Here is a tiny trained network, its code and every weight. The questions are about switching its units off for an input and a target symbol, where a switched-off unit gives its printed mean instead of its output.

import numpy as np


def w(rows, s, z=0):
    codes = np.array(rows[::2]) - 128.0
    scale = np.full(codes.shape[1], s)
    scale[-1] = z or s
    return codes * scale


def f(y):
    return y / 2 * (1 + np.tanh(0.7978845608 * (y + 0.044715 * y**3)))


def softmax(a):
    e = np.exp(a - a.max(-1, keepdims=True))
    return e / e.sum(-1, keepdims=True)


def log_softmax(a):
    a = a - a.max(-1, keepdims=True)
    return a - np.log(np.exp(a).sum(-1, keepdims=True))


def net(x, mask):
    ids = ['ΓΨΩαβδεζηθξπστ'.index(c) for c in x.split()]
    T = len(ids)
    res = E[ids] + P[:T]
    u = 0
    for l in range(3):
        q, k, v = (res @ M[l].T for M in (Q, K, V))
        z = softmax(np.where(np.tri(T) > 0, q @ k.T / 3**0.5, -1e9)) @ v
        res = res + np.where(mask[u], z, O[l][:, -1]) @ O[l][:, :-1]
        u += 1
        y = f(res @ A[l][:, :-1].T + A[l][:, -1])
        res = res + np.where(mask[u : u + 8], y, B[l][:, -1]) @ B[l][:, :-1]
        u += 8
    return log_softmax(res[-1] @ U[:, :-1].T + U[:, -1])


Q, K, V, O, A, B = {}, {}, {}, {}, {}, {}
E = w([
[163,176,178,13,140],'Γ',
[162,140,101,160,136],'Ψ',
[50,217,49,215,129],'Ω',
[127,152,152,159,208],'α',
[25,50,201,132,21],'β',
[114,207,208,148,169],'δ',
[99,253,209,92,54],'ε',
[122,196,175,173,166],'ζ',
[161,161,170,118,144],'η',
[141,185,169,167,142],'θ',
[136,86,71,11,107],'ξ',
[150,139,124,162,164],'π',
[155,139,123,176,140],'σ',
[121,128,63,225,202],'τ',
],0.011)
P = w([
[253,160,121,239,42],'0',
[173,143,166,155,92],'1',
[144,119,181,115,121],'2',
[118,111,188,83,143],'3',
[99,113,186,47,167],'4',
[81,118,185,20,188],'5',
],0.0053)
Q[0] = w([
[70,180,91,184,209],'L0H0',
[194,169,254,100,119],'L0H0',
[93,105,195,107,160],'L0H0',
],0.0075)
K[0] = w([
[65,128,141,183,155],'L0H0',
[185,140,254,125,156],'L0H0',
[104,133,195,100,60],'L0H0',
],0.0085)
V[0] = w([
[91,128,83,117,63],'L0H0',
[254,231,81,124,191],'L0H0',
[155,7,148,92,150],'L0H0',
],0.0068)
O[0] = w([
[33,69,3,180,91,173],'L0H0',
[242,254,222,137,230,249],'L0H0',
[3,226,72,196,23,16],'L0H0',
],0.0053,0.0022)
A[0] = w([
[142,242,127,138,31,29],'L0N0',
[212,157,96,78,78,198],'L0N1',
[89,254,98,214,53,41],'L0N2',
[101,117,196,79,105,89],'L0N3',
[76,150,132,78,161,15],'L0N4',
[139,135,124,123,92,67],'L0N5',
[88,126,41,118,98,251],'L0N6',
[23,22,78,111,50,123],'L0N7',
],0.0094,0.0018)
B[0] = w([
[140,138,217,135,154,159],'L0N0',
[117,44,183,99,196,253],'L0N1',
[254,200,173,237,241,138],'L0N2',
[50,102,205,175,154,192],'L0N3',
[40,92,121,151,88,152],'L0N4',
[190,119,177,100,121,121],'L0N5',
[166,137,111,34,94,192],'L0N6',
[102,233,81,159,58,218],'L0N7',
],0.0082,0.004)
Q[1] = w([
[129,215,108,207,108],'L1H0',
[32,205,180,117,91],'L1H0',
[99,81,2,161,139],'L1H0',
],0.0084)
K[1] = w([
[149,202,203,217,160],'L1H0',
[102,241,187,97,90],'L1H0',
[57,145,2,218,171],'L1H0',
],0.0075)
V[1] = w([
[87,164,20,92,175],'L1H0',
[32,13,188,9,109],'L1H0',
[33,248,253,131,186],'L1H0',
],0.0045)
O[1] = w([
[189,95,208,53,135,53],'L1H0',
[173,144,187,254,218,217],'L1H0',
[93,90,96,191,99,251],'L1H0',
],0.0069,0.0029)
A[1] = w([
[138,172,82,223,148,133],'L1N0',
[143,163,99,96,126,197],'L1N1',
[133,144,116,91,138,253],'L1N2',
[200,8,130,130,180,110],'L1N3',
[162,142,107,115,118,193],'L1N4',
[150,115,198,197,162,125],'L1N5',
[138,138,45,154,171,253],'L1N6',
[172,172,103,196,136,154],'L1N7',
],0.011,0.0049)
B[1] = w([
[172,180,144,125,144,183],'L1N0',
[128,84,150,113,111,191],'L1N1',
[110,86,143,135,86,235],'L1N2',
[132,251,177,144,145,181],'L1N3',
[94,114,139,109,132,171],'L1N4',
[97,123,107,59,156,253],'L1N5',
[119,128,203,102,88,200],'L1N6',
[160,139,151,108,151,168],'L1N7',
],0.011,0.0054)
Q[2] = w([
[203,51,64,136,215],'L2H0',
[254,148,93,71,200],'L2H0',
[180,67,71,28,204],'L2H0',
],0.0055)
K[2] = w([
[139,120,135,1,157],'L2H0',
[184,110,164,110,169],'L2H0',
[134,104,57,57,177],'L2H0',
],0.0088)
V[2] = w([
[38,109,184,65,254],'L2H0',
[24,207,105,222,132],'L2H0',
[183,129,147,80,133],'L2H0',
],0.006)
O[2] = w([
[74,62,157,122,1,254],'L2H0',
[177,55,74,31,240,47],'L2H0',
[58,163,104,176,78,200],'L2H0',
],0.0061,0.0051)
A[2] = w([
[150,88,163,173,108,229],'L2N0',
[114,45,81,136,130,69],'L2N1',
[73,1,112,144,82,96],'L2N2',
[182,135,134,162,215,70],'L2N3',
[149,96,78,106,59,74],'L2N4',
[132,248,208,164,116,64],'L2N5',
[136,141,129,209,113,253],'L2N6',
[122,133,92,154,157,76],'L2N7',
],0.01,0.0069)
B[2] = w([
[87,136,137,117,115,213],'L2N0',
[149,206,102,163,153,123],'L2N1',
[168,61,11,163,119,193],'L2N2',
[75,89,124,190,116,124],'L2N3',
[120,172,133,226,128,141],'L2N4',
[155,133,125,165,195,255],'L2N5',
[59,159,200,64,134,191],'L2N6',
[157,144,92,153,178,113],'L2N7',
],0.011,0.0079)
U = w([
[60,213,237,50,136,227],'Γ',
[2,56,104,81,24,214],'Ψ',
[136,142,123,152,110,48],'Ω',
[129,151,104,167,138,49],'α',
[118,228,78,153,84,33],'β',
[97,159,96,180,153,37],'δ',
[109,143,88,214,165,92],'ε',
[110,148,110,161,127,32],'ζ',
[108,159,131,179,113,1],'η',
[143,137,118,172,126,65],'θ',
[194,161,60,46,138,194],'ξ',
[153,130,143,175,103,30],'π',
[158,136,120,127,117,83],'σ',
[136,125,140,170,113,19],'τ',
],0.0072,0.0052)

Each question gives the input, a string of symbols that net reads in full, and the target symbol t.
The units are the heads (3 rows each of Q, K, V and O) and the neurons (one row each of A and B). Each row of codes is followed by its name. A weight is (code - 128) times the scale printed after its matrix; where a second scale follows, it is the last column's (O, A, B and U).
mask holds one flag per unit, layer by layer, with each layer's heads first. A switched-off unit (its flag False) gives its mean, the last column of its rows in O or B, instead of its output. The means were averaged over made-up inputs and are rounded, as every weight is.
A unit's drop is (log p(t) with every unit on - log p(t) with that unit switched off) / (log p(t) with every unit on - log p(t) with every unit switched off).
The circuit of an input: a set's keep is (log p(t) with only the set's units on - log p(t) with every unit switched off) / (log p(t) with every unit on - log p(t) with every unit switched off). Starting from the 12 units with the biggest drops (on a tie, the unit counted first), units are removed one at a time, each time the one whose removal leaves the highest keep (on an exact tie, the one counted first), for as long as the keep stays at least 0.8.
circuit, biggest first: the units of the circuit, biggest drop first
unit that matters most: the unit with the biggest drop
k most important neurons of layer l: the k neurons of layer l with the biggest drops, biggest first
drop when u is switched off: that unit's drop, to one decimal
input ξ ξ τ ξ τ, target Ψ: circuit, biggest first => L0N1, L1N3, L2N5
input ξ β ξ, target ξ: circuit, biggest first => L2H0, L0N7, L0H0
input Ω Γ ε Γ, target Ψ: 3 most important neurons of layer 1 => L1N5, L1N6, L1N0
input η Ω ξ, target Γ: unit that matters most => L1H0
input ξ Ω η α ξ β, target ξ: circuit, biggest first => L2H0, L0N7, L0H0, L0N1
input ξ η Ψ ξ ε η, target Ψ: 4 most important neurons of layer 0 => L0N2, L0N1, L0N0, L0N4
input Γ α Ψ, target Γ: circuit, biggest first => L2N2, L2N6
input τ Ω Ω Γ τ, target Ψ: circuit, biggest first => L1H0, L0N2
input β ζ ε, target ε: 2 most important neurons of layer 0 => L0N7, L0N3
input ζ ξ ε Γ Ω, target Γ: 2 most important neurons of layer 0 => L0N2, L0N7
input Ψ ξ α α, target Ψ: 2 most important neurons of layer 1 => L1N3, L1N0
input δ Ω ξ ξ δ, target Ψ: 2 most important neurons of layer 0 => L0N2, L0N4
input ζ Γ σ, target Γ: 2 most important neurons of layer 2 => L2N2, L2N6
input ζ σ Ω, target Γ: unit that matters most => L0N2
input ε ε ξ, target Γ: 2 most important neurons of layer 1 => L1N3, L1N5
input Γ ξ β ξ α ε, target ε: 2 most important neurons of layer 0 => L0N7, L0N1
input Ψ ξ ξ ξ Ω Ω, target Ψ: 2 most important neurons of layer 0 => L0N1, L0N3
input ξ ε Ω σ τ, target Γ: 3 most important neurons of layer 1 => L1N3, L1N5, L1N6
input ξ ξ Γ τ, target Γ: 2 most important neurons of layer 2 => L2N2, L2N6
input τ Γ Ω β ξ Ω, target ξ: unit that matters most => L2H0
input ε τ Ψ, target Γ: 2 most important neurons of layer 1 => L1N3, L1N5
input β ξ δ ξ, target ξ: drop when L2H0 is switched off => 2.1
input Ω ξ Ω ε ξ Ω, target Ψ: drop when L1N6 is switched off => 0.1
input Ω Γ Γ θ Ω Γ, target Ψ: drop when L0H0 is switched off => 0.5
